Here is a tiny trained network, its code and every weight. The questions are about switching its units off for an input and a class, where a switched-off unit gives its printed mean instead of its output.

import numpy as np


def w(rows, s, z=0):
    codes = np.array(rows[::2]) - 128.0
    scale = np.full(codes.shape[1], s)
    scale[-1] = z or s
    return codes * scale


def norm(h):
    return h / np.sqrt((h * h).mean(-1, keepdims=True) + 1e-5)


def f(y):
    return y / 2 * (1 + np.tanh(0.7978845608 * (y + 0.044715 * y**3)))


def log_softmax(a):
    a = a - a.max(-1, keepdims=True)
    return a - np.log(np.exp(a).sum(-1, keepdims=True))


def net(x, mask):
    res = np.array(x, float).reshape(1, 3) / 4 @ E
    u = 0
    for l in range(3):
        y = f(norm(res) @ A[l][:, :-1].T + A[l][:, -1])
        res = res + np.where(mask[u : u + 6], y, B[l][:, -1]) @ B[l][:, :-1]
        u += 6
    return log_softmax(norm(res)[-1] @ U[:, :-1].T + U[:, -1])


A, B = {}, {}
E = w([
[249,137,254,140,135,129,94,162],'x0',
[149,53,173,201,72,116,194,59],'x1',
[144,78,114,159,49,90,62,60],'x2',
],0.0095)
A[0] = w([
[164,130,156,123,112,129,27,142,62],'0.n0',
[83,105,131,135,136,142,254,113,112],'0.n1',
[64,171,59,102,153,133,77,163,62],'0.n2',
[164,73,148,146,66,126,79,42,254],'0.n3',
[106,96,109,149,71,122,105,60,143],'0.n4',
[59,178,76,107,187,138,202,179,108],'0.n5',
],0.014,0.005)
B[0] = w([
[199,184,147,148,134,107,65,171,187],'0.n0',
[46,132,8,82,140,121,90,75,194],'0.n1',
[34,69,59,135,167,144,113,81,226],'0.n2',
[165,80,174,166,30,93,147,140,241],'0.n3',
[154,112,142,112,75,131,143,79,199],'0.n4',
[75,120,140,177,213,134,117,238,245],'0.n5',
],0.015,0.012)
A[1] = w([
[134,140,185,179,193,150,251,177,142],'1.n0',
[87,140,125,101,204,169,222,96,122],'1.n1',
[142,143,143,16,115,161,160,6,197],'1.n2',
[109,98,206,71,161,169,157,172,3],'1.n3',
[112,178,88,50,154,161,164,145,136],'1.n4',
[89,57,129,173,68,141,230,10,231],'1.n5',
],0.018,0.0016)
B[1] = w([
[173,166,95,134,43,123,118,199,181],'1.n0',
[92,96,99,254,162,107,106,213,193],'1.n1',
[148,128,173,103,73,130,120,219,155],'1.n2',
[130,210,93,120,60,136,121,136,157],'1.n3',
[110,89,96,149,171,138,78,154,169],'1.n4',
[99,28,121,17,65,119,204,88,251],'1.n5',
],0.019,0.015)
A[2] = w([
[177,97,237,180,135,101,124,37,125],'2.n0',
[111,188,144,95,220,128,70,116,243],'2.n1',
[139,200,94,90,194,143,80,165,95],'2.n2',
[123,152,95,168,167,135,151,29,4],'2.n3',
[33,138,143,103,248,141,145,139,15],'2.n4',
[103,127,104,153,94,170,79,7,7],'2.n5',
],0.017,0.0017)
B[2] = w([
[72,243,25,93,123,193,140,219,195],'2.n0',
[92,91,195,116,220,115,168,115,207],'2.n1',
[160,140,165,84,181,76,138,32,247],'2.n2',
[206,47,250,124,146,100,156,196,124],'2.n3',
[51,105,28,123,187,99,122,174,254],'2.n4',
[172,102,188,62,94,70,187,166,138],'2.n5',
],0.014,0.0098)
U = w([
[126,40,124,76,61,140,209,94,175],'0',
[213,224,145,150,118,149,120,197,201],'1',
[148,150,150,186,173,229,169,61,2],'2',
[49,91,57,165,243,147,139,166,200],'3',
[190,177,194,100,250,109,124,95,71],'4',
],0.013,0.0048)

Each question gives the input, the list of numbers given to net, and the class t.
The units are the neurons (one row each of A and B). Each row of codes is followed by its name. A weight is (code - 128) times the scale printed after its matrix; where a second scale follows, it is the last column's (A, B and U).
mask holds one flag per neuron, layer by layer. A switched-off neuron (its flag False) gives its mean, the last column of its row in B, instead of its output. The means were averaged over made-up inputs and are rounded, as every weight is.
A unit's drop is (log p(t) with every unit on - log p(t) with that unit switched off) / (log p(t) with every unit on - log p(t) with every unit switched off).
The circuit of an input: a set's keep is (log p(t) with only the set's units on - log p(t) with every unit switched off) / (log p(t) with every unit on - log p(t) with every unit switched off). Starting from the 12 units with the biggest drops (on a tie, the unit counted first), units are removed one at a time, each time the one whose removal leaves the highest keep (on an exact tie, the one counted first), for as long as the keep stays at least 0.8.
circuit, biggest first: the units of the circuit, biggest drop first
unit that matters most: the unit with the biggest drop
k most important neurons: the k neurons with the biggest drops, biggest first
top k neurons in layer l: the k neurons of layer l with the biggest drops, biggest first
drop when u is switched off: that unit's drop, to one decimal
input [0,-4,7], class 0: circuit, biggest first	(0.n3)
input [8,-7,2], class 4: 2 most important neurons	(0.n3, 1.n5)
input [8,2,8], class 1: 3 most important neurons	(0.n0, 0.n2, 2.n0)
input [4,-3,-1], class 4: 3 most important neurons	(0.n3, 1.n5, 0.n5)
input [-8,-4,6], class 0: 2 most important neurons	(0.n4, 1.n5)
input [3,-3,2], class 1: top 2 neurons in layer 0	(0.n1, 0.n2)
input [2,-3,-3], class 1: top 3 neurons in layer 1	(1.n0, 1.n3, 1.n5)
input [5,3,3], class 1: 2 most important neurons	(0.n2, 0.n0)
input [-8,4,0], class 0: top 2 neurons in layer 0	(0.n4, 0.n2)
input [8,-7,-4], class 4: top 3 neurons in layer 0	(0.n3, 0.n5, 0.n0)
input [-7,-5,6], class 0: top 2 neurons in layer 0	(0.n4, 0.n1)
input [4,-8,6], class 4: drop when 1.n5 is switched off	0.4
input [6,-2,7], class 1: drop when 0.n0 is switched off	0.5
input [4,-5,1], class 4: drop when 0.n3 is switched off	0.2
input [7,-1,8], class 1: unit that matters most	0.n0
input [-7,4,0], class 0: drop when 0.n4 is switched off	0.4
